Below are the code and all the weights of a small trained network. Each question names an input and a target symbol and asks about switching units off, where a switched-off unit gives its printed mean instead of its output.

import numpy as np


def w(rows, s, z=0):
    codes = np.array(rows[::2]) - 128.0
    scale = np.full(codes.shape[1], s)
    scale[-1] = z or s
    return codes * scale


def norm(h):
    return h / np.sqrt((h * h).mean(-1, keepdims=True) + 1e-5)


def f(y):
    return y / 2 * (1 + np.tanh(0.7978845608 * (y + 0.044715 * y**3)))


def softmax(a):
    e = np.exp(a - a.max(-1, keepdims=True))
    return e / e.sum(-1, keepdims=True)


def log_softmax(a):
    a = a - a.max(-1, keepdims=True)
    return a - np.log(np.exp(a).sum(-1, keepdims=True))


def net(x, mask):
    ids = ['βδεηλπ'.index(c) for c in x.split()]
    T = len(ids)
    res = E[ids] + P[:T]
    u = 0
    for l in range(2):
        r = norm(res)
        for j in range(2):
            rows = slice(4 * j, 4 * j + 4)
            q, k, v = (r @ M[l][rows].T for M in (Q, K, V))
            z = softmax(np.where(np.tri(T) > 0, q @ k.T / 4**0.5, -1e9)) @ v
            o = O[l][rows]
            res = res + np.where(mask[u + j], z, o[:, -1]) @ o[:, :-1]
        u += 2
        y = f(norm(res) @ A[l][:, :-1].T + A[l][:, -1])
        res = res + np.where(mask[u : u + 8], y, B[l][:, -1]) @ B[l][:, :-1]
        u += 8
    return log_softmax(norm(res)[-1] @ U[:, :-1].T + U[:, -1])


Q, K, V, O, A, B = {}, {}, {}, {}, {}, {}
E = w([
[2,148,5,178,76,201,153,129,122],'β',
[69,212,231,144,171,143,80,97,99],'δ',
[187,113,124,217,71,61,186,35,117],'ε',
[99,102,85,1,161,52,116,72,106],'η',
[97,118,106,169,47,37,71,230,122],'λ',
[122,4,125,197,236,160,175,164,76],'π',
],0.015)
P = w([
[224,173,109,82,141,177,110,159,196],'0',
[116,218,145,119,154,130,207,168,184],'1',
[82,144,94,178,170,90,139,121,162],'2',
[87,91,200,131,100,112,128,107,151],'3',
[93,171,162,101,132,92,206,160,104],'4',
[77,103,135,179,136,98,91,78,113],'5',
[88,153,156,117,108,80,183,148,53],'6',
[93,91,141,180,121,96,53,70,63],'7',
[109,153,141,128,104,80,163,147,5],'8',
[87,97,146,183,125,87,73,87,48],'9',
],0.013)
Q[0] = w([
[94,84,112,173,120,104,63,88,143],'0.h1',
[102,105,118,125,100,109,113,95,55],'0.h1',
[157,146,61,151,199,126,99,132,251],'0.h1',
[102,109,103,169,175,108,23,74,137],'0.h1',
[144,143,123,115,142,120,146,108,115],'0.h2',
[104,121,134,129,148,99,155,110,122],'0.h2',
[144,122,137,125,125,132,142,115,121],'0.h2',
[91,135,123,139,142,93,139,101,107],'0.h2',
],0.018)
K[0] = w([
[106,196,79,137,191,66,176,149,34],'0.h1',
[99,132,122,160,129,106,103,101,6],'0.h1',
[147,170,163,97,139,139,206,182,228],'0.h1',
[137,204,93,132,133,93,210,161,37],'0.h1',
[139,99,145,128,130,152,143,139,151],'0.h2',
[151,143,104,102,138,146,85,146,116],'0.h2',
[113,114,137,138,141,139,118,134,159],'0.h2',
[166,134,95,112,126,148,65,155,79],'0.h2',
],0.015)
V[0] = w([
[254,118,174,146,124,59,154,42,175],'0.h1',
[110,233,211,101,122,145,83,91,84],'0.h1',
[78,154,56,13,144,61,176,116,161],'0.h1',
[139,102,144,101,160,226,181,51,123],'0.h1',
[164,101,139,64,131,174,99,137,146],'0.h2',
[94,137,65,152,125,145,154,102,101],'0.h2',
[118,146,89,166,124,97,122,59,88],'0.h2',
[182,91,146,116,128,88,74,153,109],'0.h2',
],0.0083)
O[0] = w([
[173,66,114,181,92,137,2,139,52,99],'0.h1',
[58,77,226,75,63,164,133,134,159,173],'0.h1',
[199,181,138,72,108,127,186,206,65,254],'0.h1',
[163,106,186,149,138,37,118,128,162,114],'0.h1',
[170,118,131,110,131,181,104,73,112,209],'0.h2',
[111,132,112,108,121,89,134,134,146,103],'0.h2',
[133,143,157,93,101,77,167,147,112,106],'0.h2',
[171,113,125,144,109,176,148,118,109,155],'0.h2',
],0.0094,0.0069)
A[0] = w([
[145,141,67,220,241,67,106,48,182,53],'0.n1',
[157,129,142,216,17,64,239,63,137,48],'0.n2',
[59,116,113,215,167,13,144,76,187,36],'0.n3',
[209,68,117,135,173,216,123,108,170,2],'0.n4',
[205,130,173,203,62,150,179,210,183,94],'0.n5',
[106,163,99,135,103,233,103,216,206,51],'0.n6',
[85,140,90,91,132,41,95,198,160,87],'0.n7',
[134,206,253,165,118,145,100,123,174,102],'0.n8',
],0.0064,0.0087)
B[0] = w([
[132,141,149,191,55,106,194,74,61,252],'0.n1',
[136,97,184,78,108,206,167,96,153,124],'0.n2',
[185,161,184,102,23,82,150,89,71,179],'0.n3',
[178,88,129,157,98,130,137,113,232,89],'0.n4',
[125,79,136,124,36,126,81,117,60,125],'0.n5',
[100,71,106,119,72,249,118,197,137,89],'0.n6',
[125,120,155,125,2,96,104,121,90,112],'0.n7',
[102,151,212,150,153,173,64,122,112,187],'0.n8',
],0.0079,0.0021)
Q[1] = w([
[154,171,206,91,128,126,97,34,85],'1.h1',
[150,167,136,239,56,187,150,177,197],'1.h1',
[134,80,176,177,178,148,167,127,95],'1.h1',
[168,54,81,109,77,117,163,111,162],'1.h1',
[55,90,136,134,151,114,143,105,35],'1.h2',
[152,106,85,144,110,143,116,91,161],'1.h2',
[175,149,152,127,115,172,91,145,235],'1.h2',
[41,142,143,130,120,97,167,69,7],'1.h2',
],0.014)
K[1] = w([
[77,90,152,116,101,150,105,131,62],'1.h1',
[148,118,100,149,167,139,94,126,253],'1.h1',
[112,113,134,173,125,83,119,67,90],'1.h1',
[185,149,82,136,143,137,95,146,99],'1.h1',
[187,147,116,117,139,174,114,118,188],'1.h2',
[107,129,145,122,161,113,146,162,105],'1.h2',
[76,122,118,141,107,65,170,138,52],'1.h2',
[208,116,104,110,138,170,82,151,194],'1.h2',
],0.018)
V[1] = w([
[173,247,213,192,195,181,95,160,93],'1.h1',
[90,65,119,127,250,50,61,252,125],'1.h1',
[174,20,146,152,175,254,205,148,102],'1.h1',
[126,146,108,58,230,96,76,26,122],'1.h1',
[169,99,109,179,95,118,91,119,106],'1.h2',
[104,80,141,188,184,220,117,114,194],'1.h2',
[140,135,20,156,172,148,195,148,155],'1.h2',
[173,71,175,110,246,67,172,111,126],'1.h2',
],0.0088)
O[1] = w([
[83,120,254,172,128,187,110,115,149,252],'1.h1',
[110,100,143,93,193,144,139,255,132,45],'1.h1',
[167,70,117,245,213,128,165,109,170,161],'1.h1',
[99,129,157,50,176,59,103,91,197,164],'1.h1',
[168,108,77,118,102,177,131,200,73,141],'1.h2',
[29,141,129,102,160,185,123,160,157,2],'1.h2',
[123,120,35,128,169,107,148,135,140,147],'1.h2',
[133,201,90,136,58,174,122,80,157,191],'1.h2',
],0.01,0.005)
A[1] = w([
[180,133,146,178,80,102,144,44,124,2],'1.n1',
[111,96,79,125,142,150,129,116,99,112],'1.n2',
[135,141,129,211,113,92,82,168,252,48],'1.n3',
[115,116,103,154,140,121,18,125,115,96],'1.n4',
[122,151,140,120,152,174,182,101,171,29],'1.n5',
[80,119,217,116,116,159,112,106,148,10],'1.n6',
[128,156,129,189,113,163,99,182,173,113],'1.n7',
[161,143,150,123,88,139,145,205,96,12],'1.n8',
],0.013,0.0092)
B[1] = w([
[25,111,94,95,161,145,120,208,127,254],'1.n1',
[113,212,144,172,100,89,111,153,100,144],'1.n2',
[137,212,149,101,48,182,132,174,81,122],'1.n3',
[139,86,101,69,255,123,176,126,166,148],'1.n4',
[116,114,114,146,162,37,80,132,173,131],'1.n5',
[157,148,12,157,134,100,169,173,122,245],'1.n6',
[158,149,105,141,56,240,116,142,87,134],'1.n7',
[50,99,91,145,166,117,108,53,162,156],'1.n8',
],0.0087,0.0048)
U = w([
[147,120,100,50,152,46,137,140,161,181],'β',
[67,85,212,117,101,161,91,130,137,178],'δ',
[132,33,103,184,198,105,114,172,92,79],'ε',
[175,117,137,124,59,114,119,253,42,140],'η',
[90,151,20,143,113,193,138,131,121,5],'λ',
[195,104,121,201,62,83,132,37,98,170],'π',
],0.0056,0.002)

Each question gives the input, a string of symbols that net reads in full, and the target symbol t.
The units are the heads (4 rows each of Q, K, V and O) and the neurons (one row each of A and B). Each row of codes is followed by its name. A weight is (code - 128) times the scale printed after its matrix; where a second scale follows, it is the last column's (O, A, B and U).
mask holds one flag per unit, layer by layer, with each layer's heads first. A switched-off unit (its flag False) gives its mean, the last column of its rows in O or B, instead of its output. The means were averaged over made-up inputs and are rounded, as every weight is.
A unit's drop is (log p(t) with every unit on - log p(t) with that unit switched off) / (log p(t) with every unit on - log p(t) with every unit switched off).
The circuit of an input: a set's keep is (log p(t) with only the set's units on - log p(t) with every unit switched off) / (log p(t) with every unit on - log p(t) with every unit switched off). Starting from the 12 units with the biggest drops (on a tie, the unit counted first), units are removed one at a time, each time the one whose removal leaves the highest keep (on an exact tie, the one counted first), for as long as the keep stays at least 0.8.
circuit, biggest first: the units of the circuit, biggest drop first
unit that matters most: the unit with the biggest drop
k most important neurons: the k neurons with the biggest drops, biggest first
which heads matter: for each layer, one digit per head in row order, 1 if its drop is at least 0.15 and else 0, layers parted by /
input δ λ β η δ π δ β λ β, target δ: which heads matter => 00 / 01
input π δ δ η π δ δ π β δ, target β: which heads matter => 10 / 00
input λ β η δ δ β, target δ: circuit, biggest first => [0.h1]
input β ε π π π λ λ, target β: circuit, biggest first => [0.h2 1.h2]
input η ε η, target π: circuit, biggest first => [1.h1 0.n5]
input ε η π β δ η η, target η: which heads matter => 10 / 01
input η η ε, target η: which heads matter => 10 / 00
input λ δ η ε η, target ε: which heads matter => 10 / 01
input η λ ε λ, target ε: which heads matter => 10 / 00
input π η δ π π, target π: 2 most important neurons => [0.n1 0.n3]
input β η π λ η η π λ π, target λ: 2 most important neurons => [0.n3 0.n1]
input η ε ε δ η, target π: circuit, biggest first => [0.h1 1.h1 0.n5 1.h2]
input δ δ η β ε, target β: which heads matter => 10 / 00
input π η π δ ε λ λ, target λ: unit that matters most => 0.h1
input δ η β η δ π, target δ: which heads matter => 10 / 01
input η η π η δ λ ε π π, target π: which heads matter => 10 / 01
input δ δ λ ε λ λ η β ε, target δ: circuit, biggest first => [1.h2 0.h1]
input δ ε η δ π δ π π ε δ, target ε: which heads matter => 10 / 10
input π δ η ε δ ε δ β η, target λ: which heads matter => 10 / 01
input δ η η η π δ δ δ δ, target δ: which heads matter => 10 / 00
input δ η ε η η η η δ β η, target δ: circuit, biggest first => [1.h2]
input λ η η ε η π η δ ε δ, target ε: which heads matter => 10 / 01
input λ η λ, target ε: 2 most important neurons => [1.n8 0.n6]
input β ε β β, target β: which heads matter => 11 / 00
input π δ π, target δ: which heads matter => 10 / 10
input β β η λ η δ π δ η π, target β: circuit, biggest first => [1.h2 1.h1 0.h1]
input β ε λ η ε, target η: most important neuron => [0.n2]
input β η η η β π δ η η δ, target β: circuit, biggest first => [0.h1 1.h1 1.h2]
input π η η ε η η λ ε, target λ: circuit, biggest first => [1.h2 0.h1]
input η β π η η ε β, target ε: circuit, biggest first => [0.h1 1.n4]
